Here is a tiny trained network, its code and every weight. The questions are about switching its units off for an input and a class, where a switched-off unit gives its printed mean instead of its output.

import numpy as np


def w(rows, s, z=0):
    codes = np.array(rows[::2]) - 128.0
    scale = np.full(codes.shape[1], s)
    scale[-1] = z or s
    return codes * scale


def f(y):
    return y / 2 * (1 + np.tanh(0.7978845608 * (y + 0.044715 * y**3)))


def log_softmax(a):
    a = a - a.max(-1, keepdims=True)
    return a - np.log(np.exp(a).sum(-1, keepdims=True))


def net(x, mask):
    res = np.array(x, float).reshape(1, 8) / 4 @ E
    y = f(res @ A[0][:, :-1].T + A[0][:, -1])
    res = res + np.where(mask, y, B[0][:, -1]) @ B[0][:, :-1]
    return log_softmax(res[-1] @ U[:, :-1].T + U[:, -1])


A, B = {}, {}
E = w([
[122,117,135,143,133,112,116,138,138,127,126,140],'x0',
[130,101,116,136,120,128,145,107,121,112,148,120],'x1',
[55,171,172,170,76,197,114,200,3,104,224,202],'x2',
[150,138,109,90,124,128,158,138,101,139,124,139],'x3',
[141,122,129,144,88,144,112,104,144,120,130,137],'x4',
[211,204,199,183,195,149,203,66,88,2,78,207],'x5',
[128,114,129,128,118,125,142,120,130,126,133,137],'x6',
[112,95,152,105,146,122,154,156,118,121,108,122],'x7',
],0.0085)
A[0] = w([
[49,165,191,175,64,202,133,214,50,127,223,184,7],'n0',
[215,103,107,83,172,71,135,64,251,173,31,60,51],'n1',
[33,66,15,35,59,157,81,201,208,218,185,86,134],'n2',
[138,157,160,108,118,100,123,114,126,148,151,126,110],'n3',
[217,162,180,150,181,156,157,81,111,57,96,172,158],'n4',
[109,100,86,170,126,87,133,119,100,102,122,123,66],'n5',
[114,79,109,83,51,67,92,151,120,253,188,41,150],'n6',
[201,189,162,189,196,132,192,93,111,64,84,185,136],'n7',
[174,82,71,126,163,133,126,119,215,106,56,91,31],'n8',
],0.0055,0.0019)
B[0] = w([
[156,49,99,191,72,152,173,176,113,225,195,72,214],'n0',
[160,90,74,178,49,208,186,209,2,205,165,81,230],'n1',
[78,131,199,48,143,99,111,96,220,43,84,118,252],'n2',
[162,121,120,103,140,111,130,135,91,115,148,117,127],'n3',
[99,189,179,71,148,122,63,93,147,87,52,158,196],'n4',
[153,138,126,124,165,98,152,145,144,135,137,100,124],'n5',
[115,181,143,111,120,67,112,105,178,80,49,163,222],'n6',
[135,207,146,72,171,103,90,79,136,129,117,121,203],'n7',
[152,77,107,178,106,197,147,131,77,145,173,121,178],'n8',
],0.0081,0.012)
U = w([
[116,147,160,75,150,81,85,66,193,5,78,157,255],'0',
[147,82,86,181,72,165,152,184,95,244,177,123,1],'1',
],0.013,0.00073)

Each question gives the input, the list of numbers given to net, and the class t.
The units are the neurons (one row each of A and B). Each row of codes is followed by its name. A weight is (code - 128) times the scale printed after its matrix; where a second scale follows, it is the last column's (A, B and U).
mask holds one flag per neuron, in row order. A switched-off neuron (its flag False) gives its mean, the last column of its row in B, instead of its output. The means were averaged over made-up inputs and are rounded, as every weight is.
A unit's drop is (log p(t) with every unit on - log p(t) with that unit switched off) / (log p(t) with every unit on - log p(t) with every unit switched off).
most important unit: the unit with the biggest drop
top k neurons: the k neurons with the biggest drops, biggest first
drop of u: that unit's drop, to one decimal
input [0,1,6,-3,7,-6,-1,-3], class 0: most important unit	n2
input [-5,0,4,-4,5,-4,-5,-8], class 0: top 2 neurons	n1; n2
input [-1,-3,4,4,-6,-4,-2,1], class 0: top 4 neurons	n1; n2; n6; n8
input [-1,-7,3,-5,0,2,4,-8], class 1: top 2 neurons	n2; n6
input [-5,4,-7,-8,6,-6,7,3], class 1: top 4 neurons	n1; n8; n4; n7
input [7,6,3,-7,4,2,-6,-6], class 1: top 3 neurons	n2; n6; n0
input [3,6,5,8,2,-6,5,4], class 0: top 2 neurons	n2; n1
input [-4,3,-6,6,-3,4,-2,-7], class 1: top 2 neurons	n1; n2
input [-3,-6,-5,1,5,4,2,6], class 1: top 3 neurons	n1; n2; n6
input [7,-5,-4,5,3,-7,4,7], class 0: drop of n2	1.3
input [6,6,-6,-2,2,5,-7,-4], class 1: drop of n1	1.1
input [8,4,-4,8,-8,-2,5,6], class 1: drop of n1	0.3
